Group, then class:
[ 0.35  1.98 -3.83  1.55  0.20  1.12 -0.40 -1.94 -0.73 -1.47  1.00 -0.08
  2.43 -2.14 -0.61 -0.47 -0.21  1.20 -0.97  2.25 -1.40 -0.43  1.39  3.78
  0.66 -0.01  2.94  2.54 -1.39 -3.53 -1.19  0.69  0.40  0.11  2.74  1.85
 -1.08 -0.49 -1.21  2.11  1.04  2.26 -3.25  0.86 -7.15 -0.31 -1.92 -2.67
  0.08  0.58  0.51] -> <90>:C
[ 0.67  1.76  3.60  2.20 -1.32  1.54  0.07  2.65  0.45 -0.14  0.23  0.43
  1.50 -0.58  0.02  1.79 -0.93  2.75  1.70 -0.20  2.35 -0.22  1.19 -0.48
 -0.81 -0.29  0.36 -3.91 -0.26  1.00  1.35  0.28  1.22  1.44  1.17  0.59
  0.67 -1.49  1.04  0.80  1.77  0.00 -0.61  3.72 -0.43  2.29 -4.04  0.76
  0.03  2.22  0.18] -> <87>:S
[ 0.37  2.37 -2.27 -1.04 -1.07 -0.60  1.05 -2.71  1.98 -0.25 -0.78  0.03
  2.98 -0.31 -0.06  1.24 -0.31 -2.21 -0.89  0.35 -0.38 -1.07  1.77  3.08
 -0.19 -1.54  0.69  0.33 -1.23 -1.97 -1.59  2.01 -0.81  1.35  0.39 -1.81
  0.46 -2.26 -0.77  1.49 -0.16  2.31 -3.90  1.17 -1.13 -1.91 -0.94 -1.28
 -1.95 -0.80  0.38] -> <90>:L
[-0.43  2.97 -1.50 -1.21 -0.53  0.59  1.90 -1.14  0.95  1.01  1.05 -1.41
  3.89 -0.16 -0.45  2.55 -0.68 -2.21 -1.69  2.12 -1.00 -0.45  1.41  4.83
 -1.65  1.15  1.11 -1.80 -2.45 -0.39 -0.19  1.00  0.88  1.32 -1.41 -2.13
 -0.67 -1.54 -0.62  1.24 -0.65  4.36 -3.91  4.93 -2.79 -2.52 -1.97 -1.60
 -6.64 -0.80  0.34] -> <90>:N
[ 0.05  0.57  3.41  2.16 -0.94  1.50 -0.63  1.79  0.03 -0.27 -0.65  0.12
  1.22 -0.34 -1.20  1.65 -1.47  2.46 -1.37  2.05  1.77 -0.02  1.55 -0.23
 -0.93 -1.11  0.48 -3.72  1.08  0.83  0.40 -0.21  1.05  0.65  0.19  1.45
  0.23 -0.18  0.66  1.51 -1.92  0.69 -1.24  3.49 -0.55  0.18  0.36 -0.36
 -3.18  2.92 -0.13] -> <87>:S
[-2.79  2.74 -1.58  0.09  0.01  0.77  1.45 -1.59  0.95  0.98  0.80 -0.48
  3.95  1.20 -0.35  3.48  0.73  0.91 -1.97  0.47 -0.59 -0.19  3.04  4.73
 -2.23  1.52  1.72 -1.08 -3.26 -0.65 -0.96  1.55  0.67  0.61  0.24 -0.80
 -0.39 -1.83 -1.77  0.01 -0.20  4.84 -2.20  4.14 -3.29 -3.49 -2.65 -2.34
 -3.71  0.35 -0.09] -> <90>:C
[ 1.10  0.71  3.50  0.66 -2.44  0.84  0.69  3.70  1.03 -1.74 -0.68  0.14
  0.94  0.63 -0.49  1.18 -2.39  2.82  0.51  0.23  1.78 -1.07  0.90 -1.11
  1.00  0.14 -0.96 -4.96  2.54  0.39  0.98 -0.87  1.59  0.33  0.95  1.13
  0.55 -1.34  1.07  0.98 -2.17 -0.54  0.25  2.85 -0.33  2.48 -2.05  1.06
 -0.69  1.15 -0.44] -> <87>:R
[ 1.36  3.99 -3.19  0.21 -1.31  0.48  0.19 -1.80  0.17 -1.26  1.13  0.25
  3.26  0.25  0.07  0.39 -1.23  1.18 -0.11  1.33 -0.35  0.01  1.35  2.61
 -0.40  0.42  2.28  0.96 -1.91 -3.21  0.00 -0.54 -0.18  1.31  1.14 -1.24
 -0.52 -1.77  0.12  0.73 -1.07  1.55 -3.42  3.96 -2.70 -1.23 -2.05 -1.98
 -0.96 -0.12 -0.33] -> <90>:L
[ 1.08  2.58  4.81 -0.64 -3.66  1.02  1.20  1.66  1.84 -2.86 -0.16  1.14
  3.72  0.06 -2.01  0.04 -0.75  4.59  0.62  0.19  2.32 -0.11  1.88 -0.69
 -1.68  1.15  0.06 -6.09  0.13 -0.98 -2.32 -0.20  0.66  1.07 -0.19 -0.23
 -0.43 -2.23 -1.02  4.38  0.43  0.41 -4.95  4.79 -1.20  3.01 -2.25 -0.79
 -3.00  1.64  0.38] -> <87>:F
[ 0.87  1.84 -7.19  1.15 -0.98 -0.11 -1.24 -2.94  0.08 -1.50  0.34  0.55
  2.63 -1.26 -0.42 -1.25  0.34 -0.16  0.38  0.97 -2.37 -0.94  0.33  4.20
  1.15  0.22  2.18  1.43 -0.42 -3.77  0.67 -0.19  0.07  0.22  0.36 -1.68
 -2.67 -1.98 -2.26  2.15  1.18  2.60 -2.35  0.21 -3.57 -3.80 -1.95 -2.40
  0.55 -1.49  0.52] -> <90>:L
[ 0.73 -0.10  5.17  0.04 -2.46 -0.32  1.45  2.36  0.76  0.11 -0.95  0.49
  2.45  0.78 -0.37  1.60 -1.90  5.15 -0.48  1.10  2.49 -4.37  0.50 -0.98
 -1.27  1.32 -0.25 -5.36  0.53  1.66 -0.28  0.18  0.85  0.38 -0.56  0.49
 -0.05 -1.26  0.29  1.27 -2.24 -0.08 -2.43  3.83 -1.18  1.37 -2.64  0.44
 -3.66 -3.39  1.25] -> <87>:S
[ 0.21  2.44  4.31 -0.67 -5.72  1.04  2.69  0.49  2.17  1.19 -0.03  0.32
  4.88  0.58 -1.04  5.32 -2.06  3.14 -0.78  0.02  1.96 -0.30  2.25  1.47
 -2.43  0.60 -0.43 -7.48  0.18  1.25 -0.39  0.52  0.81  1.54 -3.16 -2.56
 -1.23 -1.30 -0.71  3.23 -1.45  0.45 -4.25  7.49 -0.20  0.09 -2.21 -0.08
 -4.59  2.90  0.92] -> <87>:F
[ 1.44  1.09 -2.09 -0.98 -0.96  0.79 -0.31 -1.23  0.19 -1.65 -0.22 -0.11
  1.99 -1.78 -0.46  1.01 -1.78  1.52 -0.73  1.33 -0.91  0.29  1.58  2.22
  0.58  1.31  2.29 -0.59 -1.22 -3.09 -1.51 -0.36  1.19  0.55  1.73 -0.07
 -0.55 -1.60 -1.51  0.83  1.70  2.18 -3.52  1.26 -3.09  0.13 -2.60 -1.27
  1.09  0.87  0.37] -> <90>:C
[ 3.27 -0.60  2.45  1.14 -3.31  0.15 -0.60  3.58  0.23 -1.95 -1.30  0.63
 -0.40 -1.47 -0.06 -1.70 -1.61  2.73  2.73  0.18  2.43  0.26  0.07 -6.01
  1.28 -0.52 -0.65 -3.34  1.82 -0.63  2.86 -1.55  0.99 -1.01 -0.04  1.15
  1.23  0.20 -1.17  1.84 -1.00 -3.61  1.23 -1.06  0.28  5.26 -1.44  0.70
  4.04  0.92  1.07] -> <87>:R
[ 0.17  1.07  5.33 -0.38 -1.79  1.27  1.53  1.04  0.71  0.92 -0.45  0.13
  1.08  1.33 -0.57  3.09 -1.02  3.43 -1.05 -0.35  1.15  0.06  1.75  1.31
 -0.09  0.87 -0.72 -4.23 -0.74  2.19 -1.02  0.79  0.49  0.56  0.54  1.91
 -0.67 -1.14  1.52  0.25 -1.42  2.18 -0.65  5.66 -1.55  1.17 -2.44 -0.16
 -4.68  1.89  0.06] -> <87>:S
[ 1.43  3.32 -2.72  0.22 -1.69 -0.21  0.20  2.35  1.17 -2.70  0.53  0.69
  3.81 -2.17 -3.28  0.01 -1.03  3.01  0.58  2.14 -1.41 -1.10  1.77  2.19
  1.41  0.09  1.33 -0.43 -1.24 -4.41 -0.63 -0.21  2.23  1.90  1.77 -0.61
 -0.81 -2.15 -1.18  2.71  0.17  2.27 -4.46  1.47 -2.24  2.12 -0.90 -1.84
  0.37  0.92  0.59] -> <90>:C
[-0.45  2.34 -2.96 -0.13  0.32  1.28  1.29 -2.65  0.02 -0.70  0.52 -0.54
  2.85 -1.07 -0.58  0.97  0.49 -1.80  0.63  1.76 -1.42  0.38  1.73  5.92
 -1.59  0.45  0.92  0.64 -2.22 -1.79 -2.90  1.72 -0.86  2.09  0.79 -2.00
 -0.74 -1.83 -2.95  0.77 -1.30  4.89 -3.14  3.77 -3.01 -3.24 -1.09 -1.43
 -5.63  0.39  0.23] -> <90>:L
[-1.16  1.43  5.35 -1.35 -2.22  1.39  1.44  0.05  1.56  2.05 -0.18  0.03
  3.99  0.52 -0.60  3.69 -0.87  3.85 -1.21  1.20  1.34 -1.34  2.92  2.30
 -1.81  0.98 -0.30 -3.75 -0.20  3.14 -2.46  1.03 -1.11  1.56 -2.24 -1.00
 -1.40 -2.11 -0.15  1.50 -1.98  2.53 -4.25  6.13  0.03  0.73 -1.96 -0.74
 -5.19  2.12 -0.08] -> <87>:F
[-0.28  3.41  4.28 -2.12 -2.81  2.13  1.62  0.48  0.58 -0.15 -0.71  0.40
  5.24  1.41 -0.95  3.79 -1.16  2.40 -1.06 -0.33  3.72  0.66  3.02 -0.28
 -2.60  0.70  0.65 -4.22  0.97  1.90 -1.23  2.17  0.35  1.59 -1.95 -1.21
 -0.78 -1.30  0.03  2.08 -3.25  2.55 -5.19  6.50 -3.51  5.36 -1.92 -1.16
 -4.85  1.76  0.29] -> <87>:F
[-0.11  2.39 -3.61  0.97 -1.26  0.18  1.40 -1.13  1.41 -1.69  0.88  0.02
  3.16 -0.93 -0.19  0.27 -0.30  0.85 -0.92  0.80 -1.20 -0.38  1.55  3.56
 -0.19 -0.15 -0.80 -0.31 -0.85 -1.54  0.23  0.32  1.07  0.72  1.02 -1.25
 -0.56 -2.29 -1.49  1.00 -0.35  3.01 -1.78  1.28 -2.48 -0.55 -2.81 -1.59
 -1.33 -0.13  0.21] -> <90>:L
[ 2.16  2.17 -3.22  1.54 -1.86 -0.55 -0.25  0.08  0.37 -3.73  0.21  1.26
  4.13 -2.72 -0.96 -0.86 -1.86  2.44  2.49  1.59 -0.06 -0.51  1.91  2.71
  0.68 -0.21  2.88 -2.91 -1.54 -4.55 -0.44  0.13  1.07  0.79  1.24 -0.34
 -1.14 -5.35 -2.25  5.98 -0.76  3.02 -4.70  1.28 -5.05  2.40 -3.59 -3.65
  1.48 -0.14  0.20] -> <90>:N
[ 1.68  1.53  2.90 -0.22 -3.77  0.55 -0.28  1.93  1.66 -0.39  0.35  1.07
  3.32 -0.17 -1.30  1.78 -1.87  4.39  0.74  1.24  3.18 -0.16  1.77 -1.80
 -1.01  1.64  0.03 -4.86  0.96 -0.15 -0.08 -0.30  1.63  1.64 -0.74 -0.60
 -0.92 -1.25 -0.38  3.13 -1.63 -0.22 -3.30  4.91 -1.48  3.25 -3.06  0.05
 -0.77  1.61  0.00] -> <87>:F
[ 0.87  2.28  3.46 -1.30 -3.04  1.36  0.72 -0.44  0.13  0.98  0.31  2.39
  4.34  0.17 -0.53  2.48 -1.01  2.88  0.29 -0.21  2.11  0.94  2.05  0.19
 -2.52  0.50 -1.40 -2.62  0.87 -0.33 -1.63  0.10  0.31  1.25  0.29 -2.01
 -1.09 -1.74  1.09  2.84 -1.97  0.68 -5.73  3.50 -1.71  2.23 -2.82 -2.96
 -3.64  3.57  0.58] -> <87>:F
